Below are the code and all the weights of a small trained network. Each question names an input and a class and asks about switching units off, where a switched-off unit gives its printed mean instead of its output.

import numpy as np


def w(rows, s, z=0):
    codes = np.array(rows[::2]) - 128.0
    scale = np.full(codes.shape[1], s)
    scale[-1] = z or s
    return codes * scale


def f(y):
    return np.maximum(y, 0)


def log_softmax(a):
    a = a - a.max(-1, keepdims=True)
    return a - np.log(np.exp(a).sum(-1, keepdims=True))


def net(x, mask):
    res = np.array(x, float).reshape(1, 6) / 4 @ E
    y = f(res @ A[0][:, :-1].T + A[0][:, -1])
    res = res + np.where(mask, y, B[0][:, -1]) @ B[0][:, :-1]
    return log_softmax(res[-1] @ U[:, :-1].T + U[:, -1])


A, B = {}, {}
E = w([
[84,170,87,69,255,44],'x0',
[135,13,96,111,132,182],'x1',
[171,202,58,158,102,157],'x2',
[131,87,90,108,203,139],'x3',
[90,37,132,215,162,209],'x4',
[187,155,114,61,133,208],'x5',
],0.0088)
A[0] = w([
[123,155,97,139,77,100,143],'neuron 1',
[107,119,139,230,90,208,200],'neuron 2',
[106,114,96,107,202,154,171],'neuron 3',
[149,153,98,181,38,74,235],'neuron 4',
[57,110,215,117,83,128,251],'neuron 5',
[150,169,96,116,147,88,66],'neuron 6',
[133,133,126,116,88,72,253],'neuron 7',
[209,152,132,70,84,140,228],'neuron 8',
[43,203,48,137,210,110,201],'neuron 9',
[251,156,95,55,141,121,224],'neuron 10',
[67,157,154,178,95,130,120],'neuron 11',
[143,97,166,178,113,203,219],'neuron 12',
[130,75,138,154,117,161,240],'neuron 13',
[114,82,121,92,98,123,168],'neuron 14',
],0.011,0.0037)
B[0] = w([
[135,151,86,222,126,185,169],'neuron 1',
[76,212,255,95,125,102,241],'neuron 2',
[99,87,73,184,191,183,194],'neuron 3',
[144,119,157,159,204,204,209],'neuron 4',
[174,174,65,53,235,92,198],'neuron 5',
[141,113,169,190,95,138,175],'neuron 6',
[132,125,85,131,193,241,186],'neuron 7',
[127,32,64,139,106,206,212],'neuron 8',
[102,132,156,207,111,211,246],'neuron 9',
[53,16,148,113,107,130,224],'neuron 10',
[186,145,96,106,149,106,171],'neuron 11',
[167,185,233,169,117,134,227],'neuron 12',
[147,157,196,171,181,114,209],'neuron 13',
[83,167,70,177,164,163,165],'neuron 14',
],0.0082,0.012)
U = w([
[114,111,157,122,162,50,91],'0',
[88,118,75,186,182,158,235],'1',
[66,217,233,144,104,158,115],'2',
[132,196,94,96,180,142,106],'3',
[86,36,119,106,25,94,88],'4',
[105,145,106,160,52,2,4],'5',
[120,162,158,166,135,77,27],'6',
],0.0099,0.0028)

Each question gives the input, the list of numbers given to net, and the class t.
The units are the neurons (one row each of A and B). Each row of codes is followed by its name. A weight is (code - 128) times the scale printed after its matrix; where a second scale follows, it is the last column's (A, B and U).
mask holds one flag per neuron, in row order. A switched-off neuron (its flag False) gives its mean, the last column of its row in B, instead of its output. The means were averaged over made-up inputs and are rounded, as every weight is.
A unit's drop is (log p(t) with every unit on - log p(t) with that unit switched off) / (log p(t) with every unit on - log p(t) with every unit switched off).
The circuit of an input: a set's keep is (log p(t) with only the set's units on - log p(t) with every unit switched off) / (log p(t) with every unit on - log p(t) with every unit switched off). Starting from the 12 units with the biggest drops (on a tie, the unit counted first), units are removed one at a time, each time the one whose removal leaves the highest keep (on an exact tie, the one counted first), for as long as the keep stays at least 0.8.
units of the circuit, in order: the units of the circuit, biggest drop first
most important unit: the unit with the biggest drop
k most important neurons: the k neurons with the biggest drops, biggest first
drop when u is switched off: that unit's drop, to one decimal
input [7,1,-7,-7,6,6], class 3: 2 most important neurons	[neuron 10; neuron 8]
input [8,8,5,-6,-5,6], class 4: units of the circuit, in order	[neuron 10; neuron 4]
input [1,-6,2,-1,1,-3], class 1: 2 most important neurons	[neuron 2; neuron 12]
input [-4,8,1,2,-1,4], class 2: most important neuron	[neuron 12]
input [0,1,-8,-3,-3,5], class 3: units of the circuit, in order	[neuron 5; neuron 9]
input [-7,6,-4,0,-7,-1], class 1: units of the circuit, in order	[neuron 8; neuron 14]
input [2,-4,8,4,7,7], class 2: 3 most important neurons	[neuron 2; neuron 5; neuron 7]
input [-1,6,-5,7,8,-2], class 2: 2 most important neurons	[neuron 2; neuron 12]
input [-2,6,-4,-3,-1,-7], class 0: units of the circuit, in order	[neuron 5; neuron 9]
input [1,-2,-6,-6,-6,3], class 3: 3 most important neurons	[neuron 5; neuron 9; neuron 3]
input [4,-7,6,2,-5,-6], class 1: 3 most important neurons	[neuron 2; neuron 12; neuron 7]
input [7,-8,3,-3,-3,5], class 1: 3 most important neurons	[neuron 2; neuron 12; neuron 8]
input [-5,-1,6,2,-4,-1], class 1: 2 most important neurons	[neuron 8; neuron 4]
input [8,3,-1,2,-8,7], class 4: units of the circuit, in order	[neuron 10]
input [-5,4,7,3,6,3], class 2: drop when neuron 7 is switched off	0.0
input [-5,-3,-1,4,-4,6], class 4: drop when neuron 10 is switched off	0.1
input [-3,-4,-3,0,0,-2], class 3: 2 most important neurons	[neuron 5; neuron 9]
input [0,7,-4,6,-7,8], class 4: drop when neuron 10 is switched off	0.4
input [5,0,-4,-4,-2,-7], class 1: drop when neuron 9 is switched off	0.2
input [-8,-3,3,0,-8,6], class 1: most important unit	neuron 4
